Below are the code and all the weights of a small trained network. Each question names an input and a target symbol and asks about switching units off, where a switched-off unit gives its printed mean instead of its output.

import numpy as np


def w(rows, s, z=0):
    codes = np.array(rows[::2]) - 128.0
    scale = np.full(codes.shape[1], s)
    scale[-1] = z or s
    return codes * scale


def norm(h):
    return h / np.sqrt((h * h).mean(-1, keepdims=True) + 1e-5)


def f(y):
    return y / 2 * (1 + np.tanh(0.7978845608 * (y + 0.044715 * y**3)))


def softmax(a):
    e = np.exp(a - a.max(-1, keepdims=True))
    return e / e.sum(-1, keepdims=True)


def log_softmax(a):
    a = a - a.max(-1, keepdims=True)
    return a - np.log(np.exp(a).sum(-1, keepdims=True))


def net(x, mask):
    ids = ['ΞΦΩαβδεζηθλμπστψ'.index(c) for c in x.split()]
    T = len(ids)
    res = E[ids] + P[:T]
    u = 0
    for l in range(2):
        q, k, v = (norm(res) @ M[l].T for M in (Q, K, V))
        z = softmax(np.where(np.tri(T) > 0, q @ k.T / 3**0.5, -1e9)) @ v
        res = res + np.where(mask[u], z, O[l][:, -1]) @ O[l][:, :-1]
        u += 1
        y = f(norm(res) @ A[l][:, :-1].T + A[l][:, -1])
        res = res + np.where(mask[u : u + 12], y, B[l][:, -1]) @ B[l][:, :-1]
        u += 12
    return log_softmax(norm(res)[-1] @ U[:, :-1].T + U[:, -1])


Q, K, V, O, A, B = {}, {}, {}, {}, {}, {}
E = w([
[157,155,137,144,152,102,104,130,102,127,99,107],'Ξ',
[74,107,113,119,134,150,69,168,107,159,86,97],'Φ',
[154,174,137,134,152,145,118,124,105,101,117,112],'Ω',
[186,114,135,77,138,117,210,119,100,98,178,105],'α',
[41,134,161,130,100,139,121,168,123,76,5,136],'β',
[113,184,134,133,100,127,130,153,112,169,153,168],'δ',
[79,148,138,88,130,183,79,108,131,155,142,163],'ε',
[133,69,191,122,95,152,158,86,115,149,105,107],'ζ',
[90,115,97,153,143,135,105,154,103,183,155,170],'η',
[128,152,129,130,186,117,106,115,158,106,135,145],'θ',
[163,140,130,132,130,124,139,90,112,101,106,157],'λ',
[163,142,115,134,109,92,132,105,95,111,108,124],'μ',
[161,138,102,132,106,140,141,174,129,173,92,157],'π',
[158,155,109,127,138,140,132,94,107,90,130,136],'σ',
[163,145,123,140,145,84,124,141,149,124,110,118],'τ',
[149,129,121,130,144,82,132,96,136,107,128,150],'ψ',
],0.029)
P = w([
[177,79,105,52,109,153,25,236,68,2,177,158],'0',
[135,165,208,92,184,106,141,134,86,133,123,162],'1',
[154,138,191,134,144,128,110,142,92,100,114,180],'2',
[140,151,182,102,163,125,169,138,122,149,111,131],'3',
[164,145,166,151,131,156,112,128,119,108,102,153],'4',
[142,152,163,125,132,144,176,124,131,152,106,110],'5',
[154,135,138,169,124,166,107,114,133,123,96,142],'6',
[131,157,139,138,127,155,162,99,148,171,111,94],'7',
[144,134,115,198,119,174,97,96,139,141,96,124],'8',
[111,154,118,161,129,168,148,73,149,201,103,80],'9',
[116,138,84,213,126,194,79,72,149,164,81,108],'10',
[94,150,84,187,124,184,134,55,157,198,92,57],'11',
[110,157,65,226,112,191,88,50,147,157,78,77],'12',
],0.0095)
Q[0] = w([
[114,180,101,194,94,91,41,67,129,72,96,143],'0.h0',
[218,159,102,137,192,87,33,137,87,75,85,203],'0.h0',
[53,134,111,95,52,229,123,236,97,251,127,189],'0.h0',
],0.013)
K[0] = w([
[92,94,133,173,61,183,11,184,126,88,114,175],'0.h0',
[225,123,118,145,83,86,29,192,129,15,172,207],'0.h0',
[125,156,20,221,111,131,149,49,199,154,81,115],'0.h0',
],0.012)
V[0] = w([
[139,92,117,114,115,163,153,24,90,114,169,174],'0.h0',
[126,54,88,108,104,1,140,116,177,159,107,173],'0.h0',
[166,110,130,141,73,106,119,139,48,165,105,115],'0.h0',
],0.009)
O[0] = w([
[43,93,109,98,181,152,248,167,106,88,90,51,104],'0.h0',
[83,148,29,109,23,115,93,116,121,47,23,231,3],'0.h0',
[160,226,74,24,190,70,92,75,29,253,29,119,126],'0.h0',
],0.0076,0.0041)
A[0] = w([
[130,122,129,123,128,106,71,127,145,122,73,60,199],'0.n0',
[105,117,180,91,112,179,140,106,194,125,142,138,178],'0.n1',
[88,148,142,136,70,173,149,115,105,80,70,164,130],'0.n2',
[113,57,152,95,58,164,166,81,143,192,93,162,58],'0.n3',
[91,116,150,126,170,120,88,68,185,125,109,136,175],'0.n4',
[23,175,104,53,73,151,128,189,64,147,127,129,2],'0.n5',
[118,152,181,150,110,57,162,33,145,128,95,97,144],'0.n6',
[10,116,126,151,36,161,123,217,149,156,146,173,124],'0.n7',
[46,137,178,138,110,212,154,213,172,165,69,135,121],'0.n8',
[172,153,158,121,125,116,146,143,158,99,146,109,117],'0.n9',
[54,173,122,114,100,91,110,139,138,106,48,178,151],'0.n10',
[93,46,206,124,91,131,121,77,99,152,56,112,59],'0.n11',
],0.011,0.0045)
B[0] = w([
[119,159,165,101,122,153,197,88,138,61,168,185,218],'0.n0',
[108,136,156,159,93,117,108,134,80,135,62,81,200],'0.n1',
[63,124,165,147,195,58,202,148,214,166,90,139,184],'0.n2',
[123,15,183,140,108,90,114,47,187,181,138,72,135],'0.n3',
[186,158,135,137,72,143,174,140,77,120,118,108,255],'0.n4',
[163,119,91,176,245,62,67,164,105,163,61,151,172],'0.n5',
[116,191,151,138,181,202,107,165,152,107,141,115,229],'0.n6',
[161,149,227,12,126,140,172,64,173,147,137,245,233],'0.n7',
[212,121,58,115,153,103,151,139,52,165,79,237,225],'0.n8',
[108,108,114,208,110,117,94,62,122,110,126,126,193],'0.n9',
[2,98,75,127,121,91,116,104,187,124,119,81,236],'0.n10',
[109,163,189,133,160,48,103,177,222,234,202,179,148],'0.n11',
],0.0093,0.0054)
Q[1] = w([
[130,96,113,100,98,138,173,124,156,141,166,103],'1.h0',
[121,112,105,113,52,124,107,185,120,199,158,110],'1.h0',
[130,161,160,175,141,141,84,75,176,7,172,78],'1.h0',
],0.015)
K[1] = w([
[118,178,183,168,128,90,174,77,102,128,107,93],'1.h0',
[114,115,130,202,75,179,180,93,105,248,110,116],'1.h0',
[122,135,158,74,109,64,88,236,84,78,152,121],'1.h0',
],0.012)
V[1] = w([
[160,86,2,107,145,144,110,146,148,68,218,163],'1.h0',
[167,130,83,115,74,34,179,85,49,156,110,86],'1.h0',
[88,59,154,77,143,199,121,29,54,126,67,133],'1.h0',
],0.0089)
O[1] = w([
[116,80,174,240,3,62,182,81,159,209,150,140,203],'1.h0',
[130,116,80,2,13,81,143,234,100,173,167,134,4],'1.h0',
[100,204,213,170,164,135,7,217,35,202,45,127,99],'1.h0',
],0.0091,0.0037)
A[1] = w([
[117,99,173,144,72,111,113,114,101,118,148,114,181],'1.n0',
[130,136,135,128,132,138,61,120,100,95,91,110,60],'1.n1',
[152,118,149,134,75,111,150,99,160,162,128,160,139],'1.n2',
[76,95,87,191,156,101,98,183,117,133,88,53,105],'1.n3',
[163,100,114,59,112,119,248,98,124,46,183,82,1],'1.n4',
[33,124,97,141,95,92,154,101,140,140,134,83,65],'1.n5',
[164,144,133,78,156,166,114,160,89,166,118,147,168],'1.n6',
[115,166,89,76,129,105,103,113,125,139,136,163,145],'1.n7',
[147,191,127,143,141,168,129,104,109,167,177,97,149],'1.n8',
[38,88,123,166,111,105,195,165,118,120,118,78,113],'1.n9',
[71,154,117,113,76,86,120,157,80,156,118,141,129],'1.n10',
[126,127,216,133,191,163,163,150,124,91,124,135,137],'1.n11',
],0.016,0.0071)
B[1] = w([
[104,183,181,128,169,130,184,158,124,155,108,125,167],'1.n0',
[116,143,100,115,154,129,149,151,203,130,153,146,134],'1.n1',
[88,154,164,75,140,206,118,155,129,123,146,134,184],'1.n2',
[129,182,47,137,69,126,130,46,63,135,219,126,153],'1.n3',
[250,97,118,139,187,156,157,93,38,92,54,157,158],'1.n4',
[160,76,141,117,95,140,100,165,81,125,176,184,160],'1.n5',
[134,111,133,182,98,115,162,142,142,84,185,110,254],'1.n6',
[140,170,161,110,89,135,108,85,128,115,72,66,201],'1.n7',
[113,99,142,102,130,77,108,172,137,138,107,146,251],'1.n8',
[158,83,162,129,170,120,52,149,81,60,101,112,176],'1.n9',
[152,49,85,157,155,192,121,124,175,161,118,154,166],'1.n10',
[111,102,80,88,90,155,145,108,129,156,125,143,255],'1.n11',
],0.015,0.012)
U = w([
[159,144,152,137,60,39,135,137,135,106,134,70,184],'Ξ',
[197,146,163,214,123,115,48,129,125,216,113,170,3],'Φ',
[133,54,151,86,155,122,116,88,149,189,176,58,96],'Ω',
[115,131,165,146,163,208,82,247,104,120,99,98,108],'α',
[151,140,75,142,178,147,94,147,190,101,178,132,98],'β',
[212,144,102,148,170,131,175,124,64,122,82,116,138],'δ',
[118,201,60,159,141,142,103,85,90,175,168,90,187],'ε',
[83,184,103,117,151,167,159,189,111,74,104,55,189],'ζ',
[58,116,107,134,85,60,174,135,149,120,22,162,152],'η',
[94,112,161,211,140,151,169,92,158,87,110,66,182],'θ',
[119,93,62,187,77,110,217,178,111,167,153,132,116],'λ',
[155,92,82,149,47,172,92,121,155,164,74,64,126],'μ',
[116,180,180,81,132,198,1,70,110,123,79,50,75],'π',
[78,138,172,138,106,116,123,120,25,181,98,75,125],'σ',
[143,143,165,101,51,179,161,112,93,145,173,182,47],'τ',
[72,60,112,127,92,115,65,123,89,78,127,124,191],'ψ',
],0.0072,0.0033)

Each question gives the input, a string of symbols that net reads in full, and the target symbol t.
The units are the heads (3 rows each of Q, K, V and O) and the neurons (one row each of A and B). Each row of codes is followed by its name. A weight is (code - 128) times the scale printed after its matrix; where a second scale follows, it is the last column's (O, A, B and U).
mask holds one flag per unit, layer by layer, with each layer's heads first. A switched-off unit (its flag False) gives its mean, the last column of its rows in O or B, instead of its output. The means were averaged over made-up inputs and are rounded, as every weight is.
A unit's drop is (log p(t) with every unit on - log p(t) with that unit switched off) / (log p(t) with every unit on - log p(t) with every unit switched off).
The circuit of an input: a set's keep is (log p(t) with only the set's units on - log p(t) with every unit switched off) / (log p(t) with every unit on - log p(t) with every unit switched off). Starting from the 12 units with the biggest drops (on a tie, the unit counted first), units are removed one at a time, each time the one whose removal leaves the highest keep (on an exact tie, the one counted first), for as long as the keep stays at least 0.8.
units of the circuit, in order: the units of the circuit, biggest drop first
unit that matters most: the unit with the biggest drop
top k neurons: the k neurons with the biggest drops, biggest first
k most important neurons of layer l: the k neurons of layer l with the biggest drops, biggest first
drop of u: that unit's drop, to one decimal
input τ τ Φ θ η Ξ, target τ: units of the circuit, in order -> (1.h0; 0.h0; 1.n2)
input η Φ θ η ψ, target η: unit that matters most -> 0.n7
input α θ δ θ θ ψ Ξ θ δ θ θ, target α: units of the circuit, in order -> (1.h0; 0.h0; 1.n2; 1.n11)
input Ω δ δ ζ α ψ δ θ η τ, target Ω: units of the circuit, in order -> (0.h0; 1.n11)
input δ α Ξ Ω ε, target α: units of the circuit, in order -> (1.h0; 0.n1; 0.n8; 1.n6)
input θ Ξ δ θ θ η τ θ θ ψ, target θ: units of the circuit, in order -> (1.h0; 0.n8)
input δ α λ δ τ ζ θ ψ Ω, target δ: units of the circuit, in order -> (1.h0; 1.n4)
input η β ψ σ Ω ψ δ δ θ, target η: top 2 neurons -> (0.n7; 1.n8)
input Ξ β δ λ, target Ξ: 2 most important neurons of layer 1 -> (1.n6; 1.n8)
input θ μ β σ θ Ω ε Ω Ξ Ξ δ Φ, target Ξ: top 3 neurons -> (1.n6; 0.n11; 0.n6)
input δ η θ τ Ξ σ Φ, target λ: top 2 neurons -> (1.n6; 0.n8)
input ψ θ θ σ ψ θ δ δ δ λ Ω θ, target ψ: 2 most important neurons of layer 0 -> (0.n10; 0.n2)
input η Ξ θ σ σ Ξ β ψ δ θ ε θ, target η: 2 most important neurons of layer 0 -> (0.n7; 0.n4)
input β ψ σ, target β: top 2 neurons -> (1.n1; 0.n7)
input ζ η θ θ θ θ π Ξ Ξ Ξ δ α η, target Φ: 2 most important neurons of layer 1 -> (1.n11; 1.n7)
input β δ θ δ Ξ η θ θ δ θ ψ, target β: top neuron -> (0.n7)
input τ ε δ Φ β Ξ θ θ θ ζ θ λ, target τ: top 3 neurons -> (1.n2; 1.n5; 0.n7)
input μ β τ ζ θ θ Ω π δ, target μ: 2 most important neurons of layer 1 -> (1.n10; 1.n7)
input Ω Φ Φ θ τ Ξ θ, target Ω: top 2 neurons -> (1.n11; 1.n8)
input Ξ θ Φ θ δ θ θ δ θ Ξ, target Ξ: top 3 neurons -> (1.n6; 0.n0; 1.n8)
input η θ σ σ Ξ θ δ σ θ δ, target λ: top 2 neurons -> (0.n8; 1.n6)
input δ Ξ θ θ σ θ λ θ θ Ξ Ξ, target δ: top 2 neurons -> (1.n4; 0.n0)
input ψ θ θ Φ α Ξ, target ψ: top neuron -> (1.n9)
input ζ τ δ Ξ σ Ξ θ δ Ξ π, target μ: top 3 neurons -> (1.n10; 1.n7; 1.n6)
input λ θ θ ζ, target Ω: drop of 1.h0 -> 0.4
input θ ε η Ξ η δ, target Φ: drop of 0.n5 -> 0.1
input δ σ σ θ ψ Ξ Ξ ζ η ψ π, target η: drop of 0.n7 -> 0.3
input Ω π Ξ λ θ Φ β ψ θ δ θ θ, target Ω: drop of 1.n11 -> 0.2
input θ θ σ Φ θ θ δ δ Φ, target Ξ: 2 most important neurons of layer 0 -> (0.n6; 0.n8)
input θ δ Ω ε ζ, target Ω: most important neuron of layer 0 -> (0.n3)
